Below is a small trained network, with its code and all its weights. Each question gives an input and a class and asks what happens when units are switched off, that is, made to give their printed mean instead of their output.

import numpy as np


def w(rows, s, z=0):
    codes = np.array(rows[::2]) - 128.0
    scale = np.full(codes.shape[1], s)
    scale[-1] = z or s
    return codes * scale


def norm(h):
    return h / np.sqrt((h * h).mean(-1, keepdims=True) + 1e-5)


def f(y):
    return y / 2 * (1 + np.tanh(0.7978845608 * (y + 0.044715 * y**3)))


def log_softmax(a):
    a = a - a.max(-1, keepdims=True)
    return a - np.log(np.exp(a).sum(-1, keepdims=True))


def net(x, mask):
    res = np.array(x, float).reshape(1, 6) / 4 @ E
    u = 0
    for l in range(3):
        y = f(norm(res) @ A[l][:, :-1].T + A[l][:, -1])
        res = res + np.where(mask[u : u + 6], y, B[l][:, -1]) @ B[l][:, :-1]
        u += 6
    return log_softmax(norm(res)[-1] @ U[:, :-1].T + U[:, -1])


A, B = {}, {}
E = w([
[133,43,103,121,156,92,107,203,199,74],'x0',
[233,185,140,79,124,90,220,78,247,138],'x1',
[25,176,86,194,192,84,254,203,158,218],'x2',
[71,110,140,116,121,237,197,100,167,64],'x3',
[153,171,184,122,131,99,166,190,68,61],'x4',
[72,226,98,126,37,117,50,147,184,100],'x5',
],0.0081)
A[0] = w([
[134,72,136,114,156,83,86,249,235,64,51],'0.n0',
[157,204,191,119,131,87,187,220,54,2,30],'0.n1',
[175,201,152,156,158,76,142,78,215,63,90],'0.n2',
[93,202,195,91,67,227,178,88,96,169,158],'0.n3',
[69,246,89,98,76,126,56,164,188,77,2],'0.n4',
[76,89,135,116,118,183,172,161,205,9,116],'0.n5',
],0.0078,0.0058)
B[0] = w([
[89,93,77,95,108,16,113,79,91,123,180],'0.n0',
[99,92,99,132,156,174,70,63,177,232,190],'0.n1',
[101,108,119,63,60,164,141,168,82,181,189],'0.n2',
[121,140,49,146,150,125,141,117,121,73,253],'0.n3',
[170,46,249,250,37,150,182,121,132,121,180],'0.n4',
[135,146,51,148,141,145,144,138,135,75,222],'0.n5',
],0.016,0.0057)
A[1] = w([
[30,226,129,126,176,100,160,197,189,167,29],'1.n0',
[101,120,78,159,128,180,40,63,252,203,106],'1.n1',
[17,138,150,149,98,166,23,217,76,96,70],'1.n2',
[114,250,125,141,116,120,99,77,77,142,2],'1.n3',
[195,183,169,148,109,23,45,181,113,215,68],'1.n4',
[127,176,177,42,125,161,33,95,147,39,58],'1.n5',
],0.012,0.0038)
B[1] = w([
[79,168,180,125,168,98,41,172,165,90,230],'1.n0',
[107,80,137,135,109,136,98,72,177,228,252],'1.n1',
[133,126,128,36,63,154,176,180,69,189,255],'1.n2',
[118,103,81,109,98,53,122,73,108,88,177],'1.n3',
[132,149,36,180,135,253,176,124,175,40,246],'1.n4',
[104,182,154,171,194,101,53,211,165,114,199],'1.n5',
],0.013,0.006)
A[2] = w([
[200,229,151,31,69,94,181,116,250,145,74],'2.n0',
[63,184,167,207,68,62,179,181,163,161,20],'2.n1',
[211,46,206,173,255,127,214,99,82,142,56],'2.n2',
[128,246,149,181,97,106,142,20,50,146,2],'2.n3',
[122,219,131,86,162,159,110,51,100,142,108],'2.n4',
[241,149,178,61,77,153,7,105,154,86,149],'2.n5',
],0.014,0.0024)
B[2] = w([
[105,108,108,112,123,174,110,157,6,167,216],'2.n0',
[182,140,200,141,165,118,92,106,121,106,222],'2.n1',
[160,109,207,161,20,142,114,106,148,92,202],'2.n2',
[130,27,125,103,103,58,126,137,160,111,181],'2.n3',
[109,112,92,130,129,87,113,176,140,165,192],'2.n4',
[98,171,180,165,189,96,153,136,143,129,255],'2.n5',
],0.017,0.0066)
U = w([
[162,94,225,174,51,160,138,115,126,100,177],'0',
[97,192,190,160,199,101,86,167,146,123,167],'1',
[106,117,123,70,102,174,151,170,3,190,117],'2',
[104,97,121,138,129,149,99,57,168,211,182],'3',
[127,75,77,117,105,12,131,108,118,89,139],'4',
[137,164,49,161,113,205,156,119,163,74,153],'5',
[187,151,117,97,133,111,141,99,148,151,62],'6',
[207,200,143,12,147,101,148,95,156,158,3],'7',
],0.014,0.0049)

Each question gives the input, the list of numbers given to net, and the class t.
The units are the neurons (one row each of A and B). Each row of codes is followed by its name. A weight is (code - 128) times the scale printed after its matrix; where a second scale follows, it is the last column's (A, B and U).
mask holds one flag per neuron, layer by layer. A switched-off neuron (its flag False) gives its mean, the last column of its row in B, instead of its output. The means were averaged over made-up inputs and are rounded, as every weight is.
A unit's drop is (log p(t) with every unit on - log p(t) with that unit switched off) / (log p(t) with every unit on - log p(t) with every unit switched off).
The circuit of an input: a set's keep is (log p(t) with only the set's units on - log p(t) with every unit switched off) / (log p(t) with every unit on - log p(t) with every unit switched off). Starting from the 12 units with the biggest drops (on a tie, the unit counted first), units are removed one at a time, each time the one whose removal leaves the highest keep (on an exact tie, the one counted first), for as long as the keep stays at least 0.8.
circuit, biggest first: the units of the circuit, biggest drop first
k most important neurons: the k neurons with the biggest drops, biggest first
top k neurons in layer l: the k neurons of layer l with the biggest drops, biggest first
input [-7,5,4,7,4,-4], class 4: top neuron in layer 2 => (2.n3)
input [-4,-7,8,5,-1,-8], class 0: circuit, biggest first => (2.n2; 0.n2)
input [4,-5,-2,-1,-5,6], class 0: 2 most important neurons => (0.n4; 0.n1)
input [-1,-5,0,-4,8,-6], class 3: 3 most important neurons => (0.n1; 1.n1; 0.n4)
input [-2,6,5,1,3,-1], class 2: top 2 neurons in layer 2 => (2.n0; 2.n5)
input [-8,0,-7,8,4,7], class 4: 2 most important neurons => (0.n3; 2.n3)
input [-1,5,8,5,0,8], class 0: top 2 neurons in layer 0 => (0.n4; 0.n2)
input [-5,-1,-2,5,-6,-8], class 0: 3 most important neurons => (2.n2; 0.n1; 1.n4)
input [-7,-6,1,-7,-2,-7], class 0: 3 most important neurons => (2.n2; 1.n0; 0.n2)
input [-8,-7,-7,5,1,-7], class 4: top 2 neurons in layer 1 => (1.n4; 1.n0)
input [1,-2,4,-3,-3,-1], class 1: 3 most important neurons => (1.n0; 0.n1; 0.n4)
input [7,-7,-1,1,8,-4], class 3: 2 most important neurons => (0.n1; 0.n2)
input [-4,4,0,-6,-3,-3], class 5: 2 most important neurons => (1.n4; 0.n1)
input [4,-4,-5,-5,8,-5], class 3: top 2 neurons in layer 0 => (0.n1; 0.n4)
input [1,-5,1,6,6,3], class 3: top 2 neurons in layer 1 => (1.n1; 1.n4)
input [-4,7,-8,4,-7,1], class 1: circuit, biggest first => (2.n5)
input [6,-7,2,0,4,7], class 0: 3 most important neurons => (0.n4; 2.n1; 0.n2)
input [-7,-3,-8,8,1,-5], class 1: 3 most important neurons => (1.n5; 1.n4; 0.n4)
input [-3,7,6,5,-7,5], class 2: 3 most important neurons => (2.n0; 0.n1; 0.n2)
input [7,-6,5,-1,4,-2], class 4: top neuron in layer 2 => (2.n0)
input [-6,6,-3,-1,6,4], class 2: top 2 neurons in layer 0 => (0.n2; 0.n0)
input [-8,2,1,8,-1,-6], class 4: top 2 neurons in layer 0 => (0.n3; 0.n4)
